Here is a tiny trained network, its code and every weight. The questions are about switching its units off for an input and a class, where a switched-off unit gives its printed mean instead of its output.

import numpy as np


def w(rows, s, z=0):
    codes = np.array(rows[::2]) - 128.0
    scale = np.full(codes.shape[1], s)
    scale[-1] = z or s
    return codes * scale


def f(y):
    return y / 2 * (1 + np.tanh(0.7978845608 * (y + 0.044715 * y**3)))


def log_softmax(a):
    a = a - a.max(-1, keepdims=True)
    return a - np.log(np.exp(a).sum(-1, keepdims=True))


def net(x, mask):
    res = np.array(x, float).reshape(1, 4) / 4 @ E
    y = f(res @ A[0][:, :-1].T + A[0][:, -1])
    res = res + np.where(mask, y, B[0][:, -1]) @ B[0][:, :-1]
    return log_softmax(res[-1] @ U[:, :-1].T + U[:, -1])


A, B = {}, {}
E = w([
[131,128,128,127],'x0',
[255,215,148,110],'x1',
[179,18,221,174],'x2',
[126,172,110,248],'x3',
],0.0074)
A[0] = w([
[194,71,166,178,140],'neuron 0',
[155,86,155,163,36],'neuron 1',
[122,119,147,22,68],'neuron 2',
[57,81,116,169,18],'neuron 3',
[133,108,138,62,5],'neuron 4',
[125,171,88,245,102],'neuron 5',
[116,214,53,51,165],'neuron 6',
[195,167,155,105,76],'neuron 7',
[188,191,173,128,86],'neuron 8',
[207,151,117,116,59],'neuron 9',
[133,65,223,148,181],'neuron 10',
[131,156,127,229,47],'neuron 11',
[82,85,85,133,97],'neuron 12',
[92,174,85,111,205],'neuron 13',
[144,84,132,51,77],'neuron 14',
[148,93,208,141,213],'neuron 15',
[126,149,75,105,184],'neuron 16',
[182,177,139,117,96],'neuron 17',
[96,153,50,119,55],'neuron 18',
[57,116,135,123,82],'neuron 19',
[143,55,137,142,107],'neuron 20',
],0.011,0.0023)
B[0] = w([
[125,237,95,152,210],'neuron 0',
[113,190,119,146,158],'neuron 1',
[21,186,166,92,200],'neuron 2',
[104,103,68,144,183],'neuron 3',
[45,125,157,75,155],'neuron 4',
[54,156,217,105,195],'neuron 5',
[139,202,121,156,255],'neuron 6',
[51,75,83,167,181],'neuron 7',
[43,70,63,156,186],'neuron 8',
[45,57,76,159,172],'neuron 9',
[120,229,110,158,230],'neuron 10',
[34,95,205,45,171],'neuron 11',
[118,108,86,185,169],'neuron 12',
[177,234,140,124,194],'neuron 13',
[59,174,146,121,183],'neuron 14',
[143,254,98,154,206],'neuron 15',
[155,169,99,137,171],'neuron 16',
[95,63,83,164,174],'neuron 17',
[136,189,83,144,175],'neuron 18',
[118,102,75,222,164],'neuron 19',
[146,149,105,167,177],'neuron 20',
],0.0082,0.0075)
U = w([
[131,130,124,136,254],'0',
[152,180,103,150,32],'1',
[63,128,190,101,84],'2',
[104,80,60,167,81],'3',
[215,98,146,122,218],'4',
[236,6,187,88,53],'5',
[228,11,179,71,48],'6',
[195,11,177,80,50],'7',
],0.014,0.012)

Each question gives the input, the list of numbers given to net, and the class t.
The units are the neurons (one row each of A and B). Each row of codes is followed by its name. A weight is (code - 128) times the scale printed after its matrix; where a second scale follows, it is the last column's (A, B and U).
mask holds one flag per neuron, in row order. A switched-off neuron (its flag False) gives its mean, the last column of its row in B, instead of its output. The means were averaged over made-up inputs and are rounded, as every weight is.
A unit's drop is (log p(t) with every unit on - log p(t) with that unit switched off) / (log p(t) with every unit on - log p(t) with every unit switched off).
The circuit of an input: a set's keep is (log p(t) with only the set's units on - log p(t) with every unit switched off) / (log p(t) with every unit on - log p(t) with every unit switched off). Starting from the 12 units with the biggest drops (on a tie, the unit counted first), units are removed one at a time, each time the one whose removal leaves the highest keep (on an exact tie, the one counted first), for as long as the keep stays at least 0.8.
units of the circuit, in order: the units of the circuit, biggest drop first
unit that matters most: the unit with the biggest drop
k most important neurons: the k neurons with the biggest drops, biggest first
drop of u: that unit's drop, to one decimal
input [-3,1,2,3], class 4: unit that matters most -> neuron 2
input [2,-8,-8,5], class 1: 2 most important neurons -> neuron 13; neuron 18
input [-2,-4,6,-6], class 1: units of the circuit, in order -> neuron 10; neuron 15
input [-1,6,7,-3], class 1: 2 most important neurons -> neuron 15; neuron 0
input [3,2,-3,6], class 2: units of the circuit, in order -> neuron 5; neuron 11
input [-7,-4,-8,-5], class 1: units of the circuit, in order -> neuron 6; neuron 13
input [-2,-8,8,0], class 1: units of the circuit, in order -> neuron 10; neuron 15
input [-4,-5,-3,7], class 2: 2 most important neurons -> neuron 5; neuron 11
input [-3,5,-2,4], class 3: units of the circuit, in order -> neuron 8; neuron 17; neuron 9
input [0,3,5,-7], class 2: units of the circuit, in order -> neuron 2; neuron 14
input [5,4,-3,-8], class 2: units of the circuit, in order -> neuron 2; neuron 4
input [-4,-5,6,-5], class 1: 2 most important neurons -> neuron 10; neuron 15
input [-4,7,-3,8], class 2: units of the circuit, in order -> neuron 5; neuron 11
input [4,-6,6,-5], class 1: unit that matters most -> neuron 10
input [0,-4,-4,5], class 2: 3 most important neurons -> neuron 5; neuron 11; neuron 15
input [0,6,3,-6], class 2: 3 most important neurons -> neuron 2; neuron 14; neuron 4
input [-2,5,0,-4], class 3: drop of neuron 5 -> 0.2
input [4,7,-3,8], class 2: drop of neuron 11 -> 0.3
input [-1,4,-1,-1], class 3: drop of neuron 9 -> 0.1
input [-3,6,1,-5], class 3: drop of neuron 9 -> 0.2
input [-1,-6,-1,-3], class 3: unit that matters most -> neuron 19
